Each row has a name. After each piece below comes the name of the row it's from, unless a question asks for something else. Each question is about the rows just above it. Places in a row count from 1.

Columns, left to right: Q Y V C G M
T: [137 150 164 127 103 117]
L: [165  94 166  80 173 126]
U: [127 137 164 150 103 139]
H: [141 163 175 135  39 122]
N: [105 156 119 103 121 148]
Table of tags by key:
[117] -> q_46
[148] -> q_500
The tag of N, keyed by place 6: => q_500
Where do [105 156 119 103 121 148] appear? => N
[137 163] is in which column, read top down? => Y
[103 150 164 137 127] is which row, read backwards? => U
[164 175] is in which column, read top down? => V
Which column holds [165 127 141 105] top down? => Q

Columns, left to right: A R W B Z
E: [104 107 114 134 135]
X: [133  96 133 119 113]
P: [ 53 119 120  94 120]
F: [194 101 148 198  33]
D: [104 107 114 121 135]
K: [158 154 138 130 136]
J: [143  32  98 132 136]
S: [200 115 149 179  36]
tags:
[132] -> q_967
[178] -> q_110
[180] -> q_137
[122] -> q_527
[149] -> q_2
[121] -> q_566
[179] -> q_478
[150] -> q_325
[94] -> q_466
Look up the entry of S at place 4 in the table: => q_478
How many entries does [143  32  98 132] have? => 4
How many entries does [194 101] have? => 2

Columns, left to right: gab ror Gepa Tus
Zozib: [ 97  96 113  44]
difu: [142  99  84 179]
kitos: [199 224  46  64]
pabu: [ 48 175 227 152]
Which row holds this, read backwards? [224 199] => kitos
Number of entries in [ 48 175 227]: => 3
Which column holds this, read top down? [ 64 152] => Tus
Which column holds [199  48] top down? => gab
Table of tags by key:
[99] -> q_621
[224] -> q_709
[100] -> q_239
[223] -> q_870
[225] -> q_693
Join kitos by its entry at place 2: => q_709

Columns, left to right: Pido diz raru Rodib Lig kuve luru lebi Naba
Tuk: [174 119 132 122 106  83 106 113  62]
Migav: [129  65  83 171  50 123 112 103 180]
mumap: [ 72 123 152 108 123 126 162  34 144]
Fote: [176  97 102  95 158  86 125 132  85]
Komo: [129  65  83 171  50 123 112 148 180]
Zal: [ 83 173  50 123 108 110 121 144  67]
lup: [146 112 154 108 123 126 162 202 148]
zuti: [120  77 123 119 162  54 153 155 122]
niteg: [ 86 100 116 116 160  66 150 141  90]
zemaf: [176 125 102  95 158  86 128 132  85]
kavug: [176  97 102  95 158  86 128 132  85]
[129  65  83 171  50 123 112 148 180] is in which row? => Komo
find: [ 72 123 152 108 123 126 162  34 144] => mumap
Number of entries in [176  97 102  95]: => 4

Columns, left to right: tupi zar fego zas zub fata Poni
zug: [124 124 131 100 139 120 118]
dafit: [101 126 207  80 221 111 133]
Mem: [176 186 143 119 116 159 188]
[111 221  80 207] is which row, read backwards? => dafit
Which row holds [186 176] read backwards? => Mem
Which column holds this, read top down? [133 188] => Poni
tags:
[118] -> q_488
[124] -> q_434
[101] -> q_302
[102] -> q_750
[125] -> q_247
[176] -> q_531
Look up the entry of zug at place 1 in the table: => q_434

Columns, left to right: mivi dif peli kosam
nive: [ 52  93  87 128]
zeki: [112 106 199  85]
sem: [143 149  52  94]
fifim: [149 143  48  89]
binek: [101 105 105  89]
nul: [115 110 154  96]
Which column holds this, read top down? [106 149] => dif
Which row holds this, read backwards? [94 52] => sem

Columns, left to right: gimo toguk fudav gedos
nud: [ 88  84  48 131]
fufi: [ 56 144 196 190]
ramul: [134 163 163 162]
daso: [ 40  35 159 216]
zimot: [196 180 211  71]
Which column holds [ 84 144] top down? => toguk
[162 163] is which row, read backwards? => ramul
Count the entries of [88 84 48]: => 3
[ 88  56 134] is in which column, read top down? => gimo
Which row holds [216 159] read backwards? => daso

Columns, left to right: depav kebet peti maru lonu musup
nol: [ 96  90 188 171 109  76]
fipel: [170 190 185  71 118 133]
gimud: [ 72  68 210 193  74 135]
zumos: [169 198  39  74 173 141]
Mupo: [170 190  73  71 118 133]
fir: [ 87  32 209 175  63  96]
bidi: [166 227  52  80 192 213]
temam: [191 129  74  50  92 132]
setu: [180 103  97  62  66 171]
[ 74 173 118  63 192  92] is in which column, read top down? => lonu
[209  32] is which row, read backwards? => fir
Which column holds this, read top down? [188 185 210  39  73 209] => peti
[169 170] is in which column, read top down? => depav

Columns, left to right: Kat nes buf Nula noban
dof: [ 72  95  31 184 188]
Gep: [ 72 155  31 184 188]
Gof: [207  85 171 158 107]
pila: [214 116  57 113  69]
riruz: [207  85 119 210  47]
rek: [ 59  72 180 219 106]
tags:
[210] -> q_166
[211] -> q_245
[119] -> q_326
[185] -> q_768
[118] -> q_749
[184] -> q_632
The tag of riruz, keyed by place 4: => q_166
find: [207  85 171 158 107] => Gof

